Below is a small trained network, with its code and all its weights. Each question gives an input and a class and asks what happens when units are switched off, that is, made to give their printed mean instead of their output.

import numpy as np


def w(rows, s, z=0):
    codes = np.array(rows[::2]) - 128.0
    scale = np.full(codes.shape[1], s)
    scale[-1] = z or s
    return codes * scale


def norm(h):
    return h / np.sqrt((h * h).mean(-1, keepdims=True) + 1e-5)


def f(y):
    return y / 2 * (1 + np.tanh(0.7978845608 * (y + 0.044715 * y**3)))


def log_softmax(a):
    a = a - a.max(-1, keepdims=True)
    return a - np.log(np.exp(a).sum(-1, keepdims=True))


def net(x, mask):
    res = np.array(x, float).reshape(1, 3) / 4 @ E
    u = 0
    for l in range(2):
        y = f(norm(res) @ A[l][:, :-1].T + A[l][:, -1])
        res = res + np.where(mask[u : u + 5], y, B[l][:, -1]) @ B[l][:, :-1]
        u += 5
    return log_softmax(norm(res)[-1] @ U[:, :-1].T + U[:, -1])


A, B = {}, {}
E = w([
[90,208,3,156,148,91,49,87],'x0',
[112,79,101,217,112,79,160,95],'x1',
[71,107,233,135,120,74,19,120],'x2',
],0.0026)
A[0] = w([
[68,187,106,134,161,47,36,111,58],'L0N1',
[130,188,17,65,166,141,152,81,82],'L0N2',
[255,118,117,133,123,182,244,157,114],'L0N3',
[235,127,153,100,63,138,211,121,165],'L0N4',
[164,43,102,96,144,161,199,131,5],'L0N5',
],0.0035,0.0021)
B[0] = w([
[63,136,56,95,131,183,186,109,192],'L0N1',
[218,160,221,113,6,169,174,149,204],'L0N2',
[3,165,65,155,140,147,61,100,255],'L0N3',
[88,148,80,100,158,61,97,142,215],'L0N4',
[79,183,110,168,75,175,75,6,145],'L0N5',
],0.0043,0.0027)
A[1] = w([
[254,183,77,212,79,145,154,151,45],'L1N1',
[81,125,59,208,72,131,179,64,231],'L1N2',
[77,202,107,62,93,218,84,89,187],'L1N3',
[113,143,163,59,177,143,101,133,106],'L1N4',
[143,49,162,228,88,49,146,84,1],'L1N5',
],0.005,0.00034)
B[1] = w([
[223,121,163,19,33,177,128,63,191],'L1N1',
[155,4,206,109,175,81,3,47,255],'L1N2',
[90,199,62,213,186,106,218,243,252],'L1N3',
[201,74,128,104,183,203,98,138,159],'L1N4',
[122,212,105,142,82,151,211,148,172],'L1N5',
],0.0044,0.0048)
U = w([
[62,195,38,151,237,161,139,230,249],'0',
[46,46,100,188,166,45,55,29,133],'1',
[181,47,217,28,174,187,72,190,29],'2',
[72,148,204,191,41,93,255,140,83],'3',
[215,221,77,41,46,191,203,164,66],'4',
[233,71,121,55,71,139,77,7,105],'5',
],0.0098,0.0014)

Each question gives the input, the list of numbers given to net, and the class t.
The units are the neurons (one row each of A and B). Each row of codes is followed by its name. A weight is (code - 128) times the scale printed after its matrix; where a second scale follows, it is the last column's (A, B and U).
mask holds one flag per neuron, layer by layer. A switched-off neuron (its flag False) gives its mean, the last column of its row in B, instead of its output. The means were averaged over made-up inputs and are rounded, as every weight is.
A unit's drop is (log p(t) with every unit on - log p(t) with that unit switched off) / (log p(t) with every unit on - log p(t) with every unit switched off).
The circuit of an input: a set's keep is (log p(t) with only the set's units on - log p(t) with every unit switched off) / (log p(t) with every unit on - log p(t) with every unit switched off). Starting from all 10 units, units are removed one at a time, each time the one whose removal leaves the highest keep (on an exact tie, the one counted first), for as long as the keep stays at least 0.8.
units of the circuit, in order: the units of the circuit, biggest drop first
unit that matters most: the unit with the biggest drop
top k neurons: the k neurons with the biggest drops, biggest first
top k neurons in layer l: the k neurons of layer l with the biggest drops, biggest first
drop when u is switched off: that unit's drop, to one decimal
input [-1,0,5], class 2: units of the circuit, in order -> (L1N3 L0N5 L1N4 L1N2)
input [-1,-3,-6], class 0: unit that matters most -> L0N3
input [-3,2,4], class 3: top 2 neurons -> (L1N2 L1N5)
input [-4,1,-7], class 1: units of the circuit, in order -> (L1N2 L0N3)
input [7,-1,-1], class 4: top 2 neurons in layer 0 -> (L0N2 L0N3)
input [6,2,-1], class 5: top 2 neurons in layer 1 -> (L1N1 L1N2)
input [6,-6,-2], class 4: top 3 neurons -> (L0N2 L0N3 L1N1)
input [1,5,-1], class 5: units of the circuit, in order -> (L0N3 L1N1)
input [0,3,1], class 3: top 3 neurons -> (L0N3 L1N5 L0N5)
input [-1,4,-8], class 1: units of the circuit, in order -> (L0N3 L1N2)
input [-8,2,1], class 3: top 3 neurons in layer 1 -> (L1N2 L1N5 L1N3)
input [8,1,-8], class 5: units of the circuit, in order -> (L1N1 L1N2)
input [3,1,-2], class 5: top 3 neurons -> (L1N1 L1N3 L1N5)
input [-5,8,4], class 3: units of the circuit, in order -> (L1N5)
input [4,4,-1], class 5: units of the circuit, in order -> (L0N3 L1N1)
input [-2,1,7], class 3: top 2 neurons in layer 0 -> (L0N3 L0N4)
input [-1,5,-8], class 1: top 2 neurons -> (L0N3 L1N2)
input [-6,3,-7], class 1: top 2 neurons -> (L1N2 L0N3)
input [-3,1,-5], class 1: top 2 neurons in layer 1 -> (L1N2 L1N5)
input [1,-6,6], class 0: top neuron in layer 0 -> (L0N1)
input [-1,6,1], class 3: top 3 neurons -> (L1N5 L0N3 L0N1)
input [0,2,7], class 3: top 3 neurons in layer 1 -> (L1N2 L1N5 L1N3)
input [7,-6,-6], class 4: top 2 neurons -> (L0N2 L1N1)
input [-3,4,6], class 3: top 2 neurons -> (L1N5 L1N2)
input [-1,5,8], class 3: top 3 neurons -> (L1N5 L0N3 L1N2)
input [6,-5,-3], class 4: drop when L0N2 is switched off -> 0.4
input [2,-2,5], class 0: top neuron in layer 0 -> (L0N1)
input [6,4,-2], class 5: drop when L1N1 is switched off -> 0.1
input [6,-6,-5], class 4: drop when L0N2 is switched off -> 0.4
